Below is a small trained network, with its code and all its weights. Each question gives an input and a class and asks what happens when units are switched off, that is, made to give their printed mean instead of their output.

import numpy as np


def w(rows, s, z=0):
    codes = np.array(rows[::2]) - 128.0
    scale = np.full(codes.shape[1], s)
    scale[-1] = z or s
    return codes * scale


def f(y):
    return y / 2 * (1 + np.tanh(0.7978845608 * (y + 0.044715 * y**3)))


def log_softmax(a):
    a = a - a.max(-1, keepdims=True)
    return a - np.log(np.exp(a).sum(-1, keepdims=True))


def net(x, mask):
    res = np.array(x, float).reshape(1, 7) / 4 @ E
    y = f(res @ A[0][:, :-1].T + A[0][:, -1])
    res = res + np.where(mask, y, B[0][:, -1]) @ B[0][:, :-1]
    return log_softmax(res[-1] @ U[:, :-1].T + U[:, -1])


A, B = {}, {}
E = w([
[209,128,71,17,114,61,126,38],'x0',
[92,158,89,200,80,90,74,169],'x1',
[180,155,151,139,28,106,240,206],'x2',
[43,70,214,132,52,46,128,113],'x3',
[136,145,173,165,159,75,208,129],'x4',
[134,207,222,46,154,140,53,136],'x5',
[110,163,155,194,67,132,80,2],'x6',
],0.01)
A[0] = w([
[102,108,117,255,135,201,133,209,175],'neuron 1',
[128,78,149,58,187,180,91,138,218],'neuron 2',
[200,103,35,73,181,15,188,138,194],'neuron 3',
[85,106,155,188,37,76,112,136,239],'neuron 4',
[141,58,46,143,220,140,223,82,172],'neuron 5',
[122,144,154,183,142,146,31,75,255],'neuron 6',
[134,184,166,100,195,197,148,183,213],'neuron 7',
[49,55,113,214,142,84,106,120,111],'neuron 8',
[180,239,145,88,116,134,87,78,170],'neuron 9',
[182,111,63,24,117,136,72,136,175],'neuron 10',
[158,218,158,191,40,97,113,86,234],'neuron 11',
[104,90,166,151,31,45,228,139,127],'neuron 12',
[223,94,137,112,75,71,119,185,213],'neuron 13',
],0.0094,0.0046)
B[0] = w([
[165,46,92,161,142,215,123,188,250],'neuron 1',
[59,94,135,64,255,43,162,133,213],'neuron 2',
[149,211,83,143,84,43,169,145,240],'neuron 3',
[52,69,198,164,75,165,111,97,248],'neuron 4',
[209,143,91,191,137,36,118,95,220],'neuron 5',
[85,163,124,121,166,178,24,120,242],'neuron 6',
[178,93,183,92,187,101,158,216,218],'neuron 7',
[73,122,127,222,141,106,92,139,216],'neuron 8',
[143,198,144,44,181,169,101,118,218],'neuron 9',
[12,124,49,55,128,117,147,142,222],'neuron 10',
[208,166,172,108,98,210,67,100,237],'neuron 11',
[172,118,187,147,17,160,203,59,255],'neuron 12',
[120,136,113,87,35,130,192,156,198],'neuron 13',
],0.0097,0.013)
U = w([
[55,106,62,82,159,115,112,61,44],'0',
[184,76,61,189,131,187,180,197,172],'1',
[95,185,61,93,78,90,196,166,82],'2',
[201,159,61,203,130,63,159,69,254],'3',
[136,206,159,101,126,178,72,104,58],'4',
[114,130,231,100,185,68,188,178,142],'5',
[136,110,187,156,8,138,183,76,95],'6',
[40,95,139,235,110,121,78,126,148],'7',
],0.012,0.0016)

Each question gives the input, the list of numbers given to net, and the class t.
The units are the neurons (one row each of A and B). Each row of codes is followed by its name. A weight is (code - 128) times the scale printed after its matrix; where a second scale follows, it is the last column's (A, B and U).
mask holds one flag per neuron, in row order. A switched-off neuron (its flag False) gives its mean, the last column of its row in B, instead of its output. The means were averaged over made-up inputs and are rounded, as every weight is.
A unit's drop is (log p(t) with every unit on - log p(t) with that unit switched off) / (log p(t) with every unit on - log p(t) with every unit switched off).
The circuit of an input: a set's keep is (log p(t) with only the set's units on - log p(t) with every unit switched off) / (log p(t) with every unit on - log p(t) with every unit switched off). Starting from the 12 units with the biggest drops (on a tie, the unit counted first), units are removed one at a time, each time the one whose removal leaves the highest keep (on an exact tie, the one counted first), for as long as the keep stays at least 0.8.
circuit, biggest first: the units of the circuit, biggest drop first
unit that matters most: the unit with the biggest drop
top k neurons: the k neurons with the biggest drops, biggest first
drop of u: that unit's drop, to one decimal
input [-3,2,3,-5,-5,3,1], class 1: unit that matters most : neuron 1
input [-4,-3,0,6,-1,-3,-8], class 1: top 2 neurons : [neuron 1; neuron 11]
input [-7,-2,-6,-1,3,0,-2], class 1: top 3 neurons : [neuron 1; neuron 4; neuron 7]
input [7,4,-3,-7,-4,-1,0], class 2: circuit, biggest first : [neuron 3; neuron 10]
input [7,1,1,-1,5,0,2], class 2: circuit, biggest first : [neuron 13; neuron 3]
input [2,-3,7,-3,-2,7,-8], class 2: top 4 neurons : [neuron 10; neuron 13; neuron 3; neuron 4]
input [5,1,-5,-2,-2,8,-8], class 5: top 3 neurons : [neuron 7; neuron 2; neuron 6]
input [0,-5,-4,-7,4,0,0], class 5: top 2 neurons : [neuron 7; neuron 2]
input [-5,-6,-8,-4,0,-1,2], class 5: top 3 neurons : [neuron 7; neuron 2; neuron 10]
input [-8,7,-5,-8,-8,5,-5], class 1: top 2 neurons : [neuron 1; neuron 7]
input [0,-8,-1,2,4,-7,5], class 3: top 2 neurons : [neuron 5; neuron 13]
input [5,5,-3,-7,-2,7,-5], class 2: top 4 neurons : [neuron 10; neuron 3; neuron 7; neuron 4]
input [-6,-7,-3,-7,-6,-2,-8], class 5: top 2 neurons : [neuron 2; neuron 7]
input [-2,-5,0,0,-6,6,3], class 0: top neuron : [neuron 2]
input [2,-1,1,-8,-3,2,-6], class 2: top 2 neurons : [neuron 10; neuron 3]
input [-8,-7,6,2,-8,5,4], class 5: top 3 neurons : [neuron 7; neuron 12; neuron 9]
input [-4,7,4,-2,0,-5,3], class 6: top 2 neurons : [neuron 4; neuron 12]
input [0,-8,5,-5,-2,3,0], class 5: drop of neuron 7 : 0.4
input [-8,-3,-8,8,-4,3,-7], class 5: drop of neuron 2 : 3.6
input [-3,-7,4,7,8,2,-3], class 6: drop of neuron 12 : 0.1
input [-1,1,-5,-5,-4,-3,-2], class 0: circuit, biggest first : [neuron 2]
input [-2,-3,-4,6,-3,-6,-8], class 3: drop of neuron 3 : 0.1
